Below is a small trained network, with its code and all its weights. Each question gives an input and a target symbol and asks what happens when units are switched off, that is, made to give their printed mean instead of their output.

import numpy as np


def w(rows, s, z=0):
    codes = np.array(rows[::2]) - 128.0
    scale = np.full(codes.shape[1], s)
    scale[-1] = z or s
    return codes * scale


def norm(h):
    return h / np.sqrt((h * h).mean(-1, keepdims=True) + 1e-5)


def f(y):
    return np.maximum(y, 0)


def softmax(a):
    e = np.exp(a - a.max(-1, keepdims=True))
    return e / e.sum(-1, keepdims=True)


def log_softmax(a):
    a = a - a.max(-1, keepdims=True)
    return a - np.log(np.exp(a).sum(-1, keepdims=True))


def net(x, mask):
    ids = ['αγδζηλμξπσφψω'.index(c) for c in x.split()]
    T = len(ids)
    res = E[ids] + P[:T]
    q, k, v = (norm(res) @ M[0].T for M in (Q, K, V))
    z = softmax(np.where(np.tri(T) > 0, q @ k.T / 2**0.5, -1e9)) @ v
    res = res + np.where(mask[0], z, O[0][:, -1]) @ O[0][:, :-1]
    y = f(norm(res) @ A[0][:, :-1].T + A[0][:, -1])
    res = res + np.where(mask[1:17], y, B[0][:, -1]) @ B[0][:, :-1]
    return log_softmax(norm(res)[-1] @ U[:, :-1].T + U[:, -1])


Q, K, V, O, A, B = {}, {}, {}, {}, {}, {}
E = w([
[135,154,155,94],'α',
[225,119,110,154],'γ',
[111,65,47,96],'δ',
[69,139,160,167],'ζ',
[91,128,137,120],'η',
[77,107,130,127],'λ',
[123,135,142,120],'μ',
[145,107,41,144],'ξ',
[120,139,150,113],'π',
[253,140,115,100],'σ',
[121,150,141,113],'φ',
[140,138,151,111],'ψ',
[91,128,126,132],'ω',
],0.031)
P = w([
[142,247,119,84],'0',
[114,162,119,218],'1',
[184,9,209,153],'2',
[135,237,129,81],'3',
[117,173,115,224],'4',
[146,41,163,113],'5',
[138,235,134,84],'6',
[119,182,114,236],'7',
[92,37,112,106],'8',
],0.014)
Q[0] = w([
[70,117,215,56],'H1',
[110,56,134,5],'H1',
],0.016)
K[0] = w([
[78,136,225,39],'H1',
[20,163,255,175],'H1',
],0.0069)
V[0] = w([
[176,93,1,142],'H1',
[108,94,72,46],'H1',
],0.0048)
O[0] = w([
[140,136,10,102,10],'H1',
[110,95,189,54,72],'H1',
],0.012,0.0011)
A[0] = w([
[93,103,122,160,73],'N1',
[72,117,109,100,135],'N2',
[118,95,112,222,13],'N3',
[163,126,163,137,66],'N4',
[128,22,161,78,254],'N5',
[162,7,125,161,111],'N6',
[139,82,70,40,44],'N7',
[142,158,138,108,76],'N8',
[156,112,62,115,145],'N9',
[196,98,174,87,63],'N10',
[119,128,184,100,124],'N11',
[157,172,118,117,88],'N12',
[140,159,100,149,168],'N13',
[142,25,145,153,22],'N14',
[121,112,174,137,131],'N15',
[101,109,162,180,117],'N16',
],0.019,0.0082)
B[0] = w([
[159,153,107,157,148],'N1',
[158,97,127,117,167],'N2',
[132,135,213,167,151],'N3',
[141,120,176,93,146],'N4',
[121,55,143,83,254],'N5',
[131,52,199,136,195],'N6',
[185,165,145,102,152],'N7',
[106,103,135,130,151],'N8',
[36,151,163,116,183],'N9',
[103,102,148,94,172],'N10',
[144,92,99,151,214],'N11',
[119,104,110,170,165],'N12',
[152,89,97,138,194],'N13',
[225,152,252,91,168],'N14',
[111,103,140,124,194],'N15',
[136,147,79,60,193],'N16',
],0.016,0.0095)
U = w([
[201,47,168,131,130],'α',
[162,85,129,242,91],'γ',
[133,6,71,106,135],'δ',
[136,202,134,182,254],'ζ',
[49,220,129,94,96],'η',
[23,127,165,113,32],'λ',
[142,218,170,81,155],'μ',
[37,85,62,163,83],'ξ',
[111,164,106,16,45],'π',
[217,142,75,152,194],'σ',
[129,187,75,73,187],'φ',
[228,169,106,70,101],'ψ',
[105,161,186,183,75],'ω',
],0.018,0.0078)

Each question gives the input, a string of symbols that net reads in full, and the target symbol t.
The units are the heads (2 rows each of Q, K, V and O) and the neurons (one row each of A and B). Each row of codes is followed by its name. A weight is (code - 128) times the scale printed after its matrix; where a second scale follows, it is the last column's (O, A, B and U).
mask holds one flag per unit, heads first, then neurons. A switched-off unit (its flag False) gives its mean, the last column of its rows in O or B, instead of its output. The means were averaged over made-up inputs and are rounded, as every weight is.
A unit's drop is (log p(t) with every unit on - log p(t) with that unit switched off) / (log p(t) with every unit on - log p(t) with every unit switched off).
The circuit of an input: a set's keep is (log p(t) with only the set's units on - log p(t) with every unit switched off) / (log p(t) with every unit on - log p(t) with every unit switched off). Starting from the 12 units with the biggest drops (on a tie, the unit counted first), units are removed one at a time, each time the one whose removal leaves the highest keep (on an exact tie, the one counted first), for as long as the keep stays at least 0.8.
units of the circuit, in order: the units of the circuit, biggest drop first
unit that matters most: the unit with the biggest drop
k most important neurons: the k neurons with the biggest drops, biggest first
input η δ α ζ γ, target γ: 2 most important neurons => N5, N9
input ω η η α η, target η: 2 most important neurons => N16, N5
input ψ γ ξ α ψ, target ξ: units of the circuit, in order => H1, N9, N14, N5
input γ α μ π η, target γ: units of the circuit, in order => N5, N9
input λ η μ ψ α γ δ ζ, target ζ: 3 most important neurons => N5, N3, N6
input γ π δ, target α: units of the circuit, in order => N14
input δ α η η α, target δ: units of the circuit, in order => H1, N14
input η σ α π λ π ξ π δ, target α: units of the circuit, in order => N14, N7
input ψ φ λ ζ ω, target ζ: 2 most important neurons => N5, N3
input ξ ξ ξ δ α ξ ξ η, target ξ: units of the circuit, in order => H1, N5, N6
input μ μ η φ ζ, target ζ: units of the circuit, in order => N5, N6, N1
input π α μ π π μ ω α, target ζ: units of the circuit, in order => N5, N6
input σ α α φ ξ ξ μ, target γ: 3 most important neurons => N16, N5, N9
input η ψ ξ η α α α π, target ξ: units of the circuit, in order => H1, N14, N5
input μ μ η λ η, target η: units of the circuit, in order => N16, N5, N6
input η γ ω ω λ, target γ: unit that matters most => N3
input λ ω π α π, target π: units of the circuit, in order => N16, N6, N14, N5
input π α α ζ ω ω η, target λ: 4 most important neurons => N14, N5, N13, N16
input γ ξ ζ π μ φ ω, target ξ: 4 most important neurons => N14, N5, N6, N11
input α ψ φ ζ ξ ψ μ ψ, target ξ: unit that matters most => H1
input φ μ λ σ μ, target σ: 4 most important neurons => N5, N9, N13, N6
input μ ψ α σ ζ γ α ω, target γ: 3 most important neurons => N3, N13, N9
input μ φ γ ψ α, target γ: 2 most important neurons => N16, N5
